Below are the code and all the weights of a small trained network. Each question names an input and a class and asks about switching units off, where a switched-off unit gives its printed mean instead of its output.

import numpy as np


def w(rows, s, z=0):
    codes = np.array(rows[::2]) - 128.0
    scale = np.full(codes.shape[1], s)
    scale[-1] = z or s
    return codes * scale


def f(y):
    return y / 2 * (1 + np.tanh(0.7978845608 * (y + 0.044715 * y**3)))


def log_softmax(a):
    a = a - a.max(-1, keepdims=True)
    return a - np.log(np.exp(a).sum(-1, keepdims=True))


def net(x, mask):
    res = np.array(x, float).reshape(1, 6) / 4 @ E
    y = f(res @ A[0][:, :-1].T + A[0][:, -1])
    res = res + np.where(mask, y, B[0][:, -1]) @ B[0][:, :-1]
    return log_softmax(res[-1] @ U[:, :-1].T + U[:, -1])


A, B = {}, {}
E = w([
[126,148,70,167,234,21,59,138,2,78,181,231],'x0',
[130,134,142,138,141,135,133,135,111,152,131,123],'x1',
[218,45,63,123,250,104,124,38,164,182,53,129],'x2',
[141,136,116,129,124,137,133,133,111,133,127,127],'x3',
[165,227,152,225,104,151,7,43,126,118,95,56],'x4',
[132,103,133,132,120,116,110,134,142,124,138,117],'x5',
],0.0078)
A[0] = w([
[147,60,120,64,141,134,196,118,168,152,82,112,150],'n0',
[176,81,71,176,171,92,98,77,112,155,22,137,39],'n1',
[181,46,104,33,155,159,192,141,188,196,71,123,140],'n2',
[139,109,96,96,147,153,169,135,136,153,94,117,164],'n3',
[102,214,156,170,71,152,83,157,99,85,127,117,99],'n4',
[19,169,198,91,7,161,168,249,117,100,212,120,113],'n5',
[52,169,167,115,42,154,172,211,152,105,187,153,197],'n6',
[134,99,45,143,234,42,99,144,63,103,162,234,17],'n7',
[125,110,126,133,111,149,143,102,115,136,155,154,122],'n8',
[136,168,134,215,149,99,45,100,73,100,138,143,104],'n9',
[96,187,118,185,106,117,65,146,75,96,204,137,135],'n10',
[163,71,111,70,137,147,172,129,163,171,114,124,156],'n11',
[205,193,158,213,109,144,43,18,159,154,29,47,177],'n12',
[178,140,146,183,98,149,87,83,143,142,77,96,128],'n13',
[132,100,53,126,254,20,90,153,57,97,178,248,177],'n14',
[90,224,136,197,121,100,25,163,52,51,203,142,125],'n15',
[220,118,75,189,217,87,72,38,127,151,72,139,245],'n16',
[113,157,147,113,87,177,123,137,153,141,107,82,175],'n17',
[197,189,147,188,131,184,23,5,156,140,61,26,2],'n18',
],0.0053,0.009)
B[0] = w([
[166,154,141,102,113,85,97,114,149,150,151,194,191],'n0',
[78,120,83,197,204,175,108,116,99,121,161,58,154],'n1',
[183,185,151,88,115,110,79,89,164,172,157,183,211],'n2',
[151,149,169,98,99,115,90,125,136,154,113,167,166],'n3',
[125,152,112,130,153,118,75,70,178,163,176,135,165],'n4',
[111,32,142,127,108,143,229,188,51,60,76,124,219],'n5',
[77,84,80,164,191,148,113,124,91,102,136,67,219],'n6',
[128,34,192,101,61,73,254,234,37,24,31,171,180],'n7',
[121,147,133,134,141,130,125,136,140,103,126,117,127],'n8',
[145,168,113,130,142,141,74,45,183,171,178,115,171],'n9',
[169,179,142,111,107,136,84,84,154,158,189,153,177],'n10',
[162,166,170,116,103,103,103,124,143,155,144,169,183],'n11',
[57,76,41,171,207,186,155,131,91,109,147,54,232],'n12',
[83,91,98,151,143,146,148,162,98,104,153,117,162],'n13',
[36,102,58,182,209,191,129,106,97,87,171,40,246],'n14',
[165,187,144,99,104,115,60,37,221,201,204,155,203],'n15',
[170,109,198,70,53,89,172,182,133,126,84,189,254],'n16',
[139,95,143,97,122,134,140,158,98,107,115,132,181],'n17',
[125,58,185,83,61,76,235,228,33,40,45,160,172],'n18',
],0.007,0.012)
U = w([
[138,109,222,96,79,86,197,204,100,107,55,168,244],'0',
[60,124,1,205,202,186,125,106,120,131,163,28,6],'1',
[202,245,154,111,119,102,21,39,237,245,190,172,155],'2',
],0.0079,0.0023)

Each question gives the input, the list of numbers given to net, and the class t.
The units are the neurons (one row each of A and B). Each row of codes is followed by its name. A weight is (code - 128) times the scale printed after its matrix; where a second scale follows, it is the last column's (A, B and U).
mask holds one flag per neuron, in row order. A switched-off neuron (its flag False) gives its mean, the last column of its row in B, instead of its output. The means were averaged over made-up inputs and are rounded, as every weight is.
A unit's drop is (log p(t) with every unit on - log p(t) with that unit switched off) / (log p(t) with every unit on - log p(t) with every unit switched off).
The circuit of an input: a set's keep is (log p(t) with only the set's units on - log p(t) with every unit switched off) / (log p(t) with every unit on - log p(t) with every unit switched off). Starting from the 12 units with the biggest drops (on a tie, the unit counted first), units are removed one at a time, each time the one whose removal leaves the highest keep (on an exact tie, the one counted first), for as long as the keep stays at least 0.8.
units of the circuit, in order: the units of the circuit, biggest drop first
top k neurons: the k neurons with the biggest drops, biggest first
drop of u: that unit's drop, to one decimal
input [-3,2,8,-6,5,-1], class 0: units of the circuit, in order => (n18)
input [-3,-2,2,5,6,-4], class 0: top 3 neurons => (n18; n14; n16)
input [-7,-4,6,0,0,2], class 2: top 2 neurons => (n2; n5)
input [-5,-2,8,-5,7,-1], class 0: top 2 neurons => (n18; n16)
input [-3,-8,2,-3,8,2], class 0: top 3 neurons => (n18; n14; n16)
input [-3,8,-1,1,1,-8], class 1: top 3 neurons => (n16; n7; n18)
input [-5,-2,1,-1,-7,8], class 2: units of the circuit, in order => (n2; n7)
input [-2,-3,8,-4,6,-2], class 0: top 3 neurons => (n16; n18; n14)
input [-8,-8,3,-1,8,2], class 0: top 2 neurons => (n18; n14)
input [2,1,-1,-5,6,-5], class 2: top 2 neurons => (n15; n14)
input [7,2,7,-1,-3,3], class 0: top 3 neurons => (n7; n16; n12)
input [-5,4,3,4,3,-7], class 0: top 2 neurons => (n14; n18)
input [6,-7,-5,6,-6,1], class 1: top 2 neurons => (n14; n16)
input [8,6,-8,-3,3,1], class 2: units of the circuit, in order => (n15)
input [-5,-2,-5,-4,7,-7], class 1: top 2 neurons => (n12; n16)
input [8,7,-8,4,-2,2], class 1: drop of n14 => 0.3
input [-2,5,-2,-7,2,8], class 1: drop of n7 => 0.2
input [4,4,-8,2,3,-3], class 2: drop of n15 => 0.5
